Below are the code and all the weights of a small trained network. Each question names an input and a target symbol and asks about switching units off, where a switched-off unit gives its printed mean instead of its output.

import numpy as np


def w(rows, s, z=0):
    codes = np.array(rows[::2]) - 128.0
    scale = np.full(codes.shape[1], s)
    scale[-1] = z or s
    return codes * scale


def norm(h):
    return h / np.sqrt((h * h).mean(-1, keepdims=True) + 1e-5)


def f(y):
    return y / 2 * (1 + np.tanh(0.7978845608 * (y + 0.044715 * y**3)))


def softmax(a):
    e = np.exp(a - a.max(-1, keepdims=True))
    return e / e.sum(-1, keepdims=True)


def log_softmax(a):
    a = a - a.max(-1, keepdims=True)
    return a - np.log(np.exp(a).sum(-1, keepdims=True))


def net(x, mask):
    ids = ['ΛΞΠΣΦΨαβγδζηθμτω'.index(c) for c in x.split()]
    T = len(ids)
    res = E[ids] + P[:T]
    q, k, v = (norm(res) @ M[0].T for M in (Q, K, V))
    z = softmax(np.where(np.tri(T) > 0, q @ k.T / 2**0.5, -1e9)) @ v
    res = res + np.where(mask[0], z, O[0][:, -1]) @ O[0][:, :-1]
    y = f(norm(res) @ A[0][:, :-1].T + A[0][:, -1])
    res = res + np.where(mask[1:13], y, B[0][:, -1]) @ B[0][:, :-1]
    return log_softmax(norm(res)[-1] @ U[:, :-1].T + U[:, -1])


Q, K, V, O, A, B = {}, {}, {}, {}, {}, {}
E = w([
[135,132,168,123,130],'Λ',
[75,104,96,140,153],'Ξ',
[141,107,119,149,169],'Π',
[111,116,116,146,174],'Σ',
[103,135,166,121,134],'Φ',
[155,89,115,132,114],'Ψ',
[100,87,86,143,145],'α',
[129,81,86,141,130],'β',
[109,124,158,123,129],'γ',
[110,107,104,150,176],'δ',
[86,119,137,126,131],'ζ',
[107,137,169,121,135],'η',
[159,87,102,147,146],'θ',
[145,123,148,137,154],'μ',
[177,158,113,253,120],'τ',
[119,137,170,122,134],'ω',
],0.03)
P = w([
[154,135,139,11,143],'0',
[173,186,136,47,129],'1',
[114,57,169,72,106],'2',
[202,158,128,128,238],'3',
[107,10,194,120,75],'4',
[224,126,139,163,209],'5',
[76,46,151,162,119],'6',
[173,126,147,145,130],'7',
[159,128,159,137,102],'8',
[160,64,192,181,137],'9',
],0.013)
Q[0] = w([
[111,21,248,231,155],'h0',
[159,142,141,145,173],'h0',
],0.015)
K[0] = w([
[125,185,117,249,72],'h0',
[111,84,154,153,116],'h0',
],0.021)
V[0] = w([
[231,144,128,154,149],'h0',
[115,140,250,110,181],'h0',
],0.021)
O[0] = w([
[65,243,45,50,173,157],'h0',
[83,99,3,1,38,248],'h0',
],0.0091,0.013)
A[0] = w([
[90,226,179,149,187,65],'n0',
[160,79,151,124,101,74],'n1',
[103,146,171,63,122,253],'n2',
[87,141,152,107,187,178],'n3',
[131,85,181,124,154,102],'n4',
[118,188,66,127,162,133],'n5',
[108,92,149,77,144,207],'n6',
[120,111,252,130,141,255],'n7',
[116,107,90,111,139,142],'n8',
[138,161,162,131,157,88],'n9',
[193,104,98,98,151,123],'n10',
[144,89,125,167,88,134],'n11',
],0.023,0.003)
B[0] = w([
[225,41,168,4,44,241],'n0',
[170,173,98,230,96,188],'n1',
[166,106,162,199,182,246],'n2',
[176,112,209,123,103,204],'n3',
[125,200,149,143,107,158],'n4',
[212,170,83,151,133,247],'n5',
[143,171,150,171,137,254],'n6',
[12,206,132,77,129,181],'n7',
[91,100,121,133,155,239],'n8',
[152,122,144,51,139,162],'n9',
[61,104,187,136,111,196],'n10',
[184,111,45,150,109,177],'n11',
],0.019,0.0095)
U = w([
[87,117,63,56,186,207],'Λ',
[100,198,137,169,73,138],'Ξ',
[201,178,102,148,250,81],'Π',
[115,72,163,160,208,133],'Σ',
[98,50,113,136,81,110],'Φ',
[177,71,208,112,152,144],'Ψ',
[60,208,176,130,133,212],'α',
[103,186,185,65,111,242],'β',
[112,52,123,159,97,61],'γ',
[106,109,194,192,165,103],'δ',
[165,100,109,230,10,82],'ζ',
[74,67,87,115,88,144],'η',
[236,126,118,86,100,170],'θ',
[137,180,41,78,201,87],'μ',
[137,103,156,117,128,4],'τ',
[78,86,82,79,137,164],'ω',
],0.011,0.0035)

Each question gives the input, a string of symbols that net reads in full, and the target symbol t.
The units are the heads (2 rows each of Q, K, V and O) and the neurons (one row each of A and B). Each row of codes is followed by its name. A weight is (code - 128) times the scale printed after its matrix; where a second scale follows, it is the last column's (O, A, B and U).
mask holds one flag per unit, heads first, then neurons. A switched-off unit (its flag False) gives its mean, the last column of its rows in O or B, instead of its output. The means were averaged over made-up inputs and are rounded, as every weight is.
A unit's drop is (log p(t) with every unit on - log p(t) with that unit switched off) / (log p(t) with every unit on - log p(t) with every unit switched off).
The circuit of an input: a set's keep is (log p(t) with only the set's units on - log p(t) with every unit switched off) / (log p(t) with every unit on - log p(t) with every unit switched off). Starting from the 12 units with the biggest drops (on a tie, the unit counted first), units are removed one at a time, each time the one whose removal leaves the highest keep (on an exact tie, the one counted first), for as long as the keep stays at least 0.8.
units of the circuit, in order: the units of the circuit, biggest drop first
most important unit: the unit with the biggest drop
top k neurons: the k neurons with the biggest drops, biggest first
input β ζ Λ β Π δ, target Π: top neuron : n5
input ζ Π η Λ τ ω Ξ, target θ: units of the circuit, in order : h0; n0
input β β ζ, target β: units of the circuit, in order : h0; n7; n0
input ζ ω α θ ω ζ μ η μ μ, target μ: top 2 neurons : n0; n5
input η α Λ Φ β ζ ζ, target ζ: top 2 neurons : n11; n1
input ζ ζ α θ ζ β Σ Π ζ, target Π: units of the circuit, in order : n0; n10
input β ω Π ζ η γ ζ θ Π θ, target Π: units of the circuit, in order : h0; n0
input Π μ Λ Λ Π ζ Λ γ ζ ω, target ζ: units of the circuit, in order : h0; n1
input Λ α Π ζ Π Φ Σ η Π Σ, target Π: top 2 neurons : n0; n5
input Ψ Λ Σ θ Λ ζ, target Λ: units of the circuit, in order : h0; n1; n0
input μ ζ Π ζ Φ μ β, target μ: units of the circuit, in order : h0; n0; n2
input ζ Π ζ Π δ ω, target δ: units of the circuit, in order : n0; n10
input γ Π η, target Π: units of the circuit, in order : h0; n0; n2
input Ξ β α γ, target α: units of the circuit, in order : h0; n7
input γ Φ η ζ Λ, target ζ: units of the circuit, in order : n0; n1
input η Σ δ Λ Σ α, target Σ: top 3 neurons : n0; n10; n1
input Σ μ ω Λ δ α Π μ, target Π: top 2 neurons : n5; n0
input ζ Ξ Ξ Ψ θ Ψ Π ω, target Π: top 2 neurons : n0; n2
input ζ ζ β η, target β: most important unit : h0
input ζ β η μ Ψ Φ μ Σ β, target μ: top 3 neurons : n5; n0; n2
input Φ μ Π, target μ: top neuron : n0
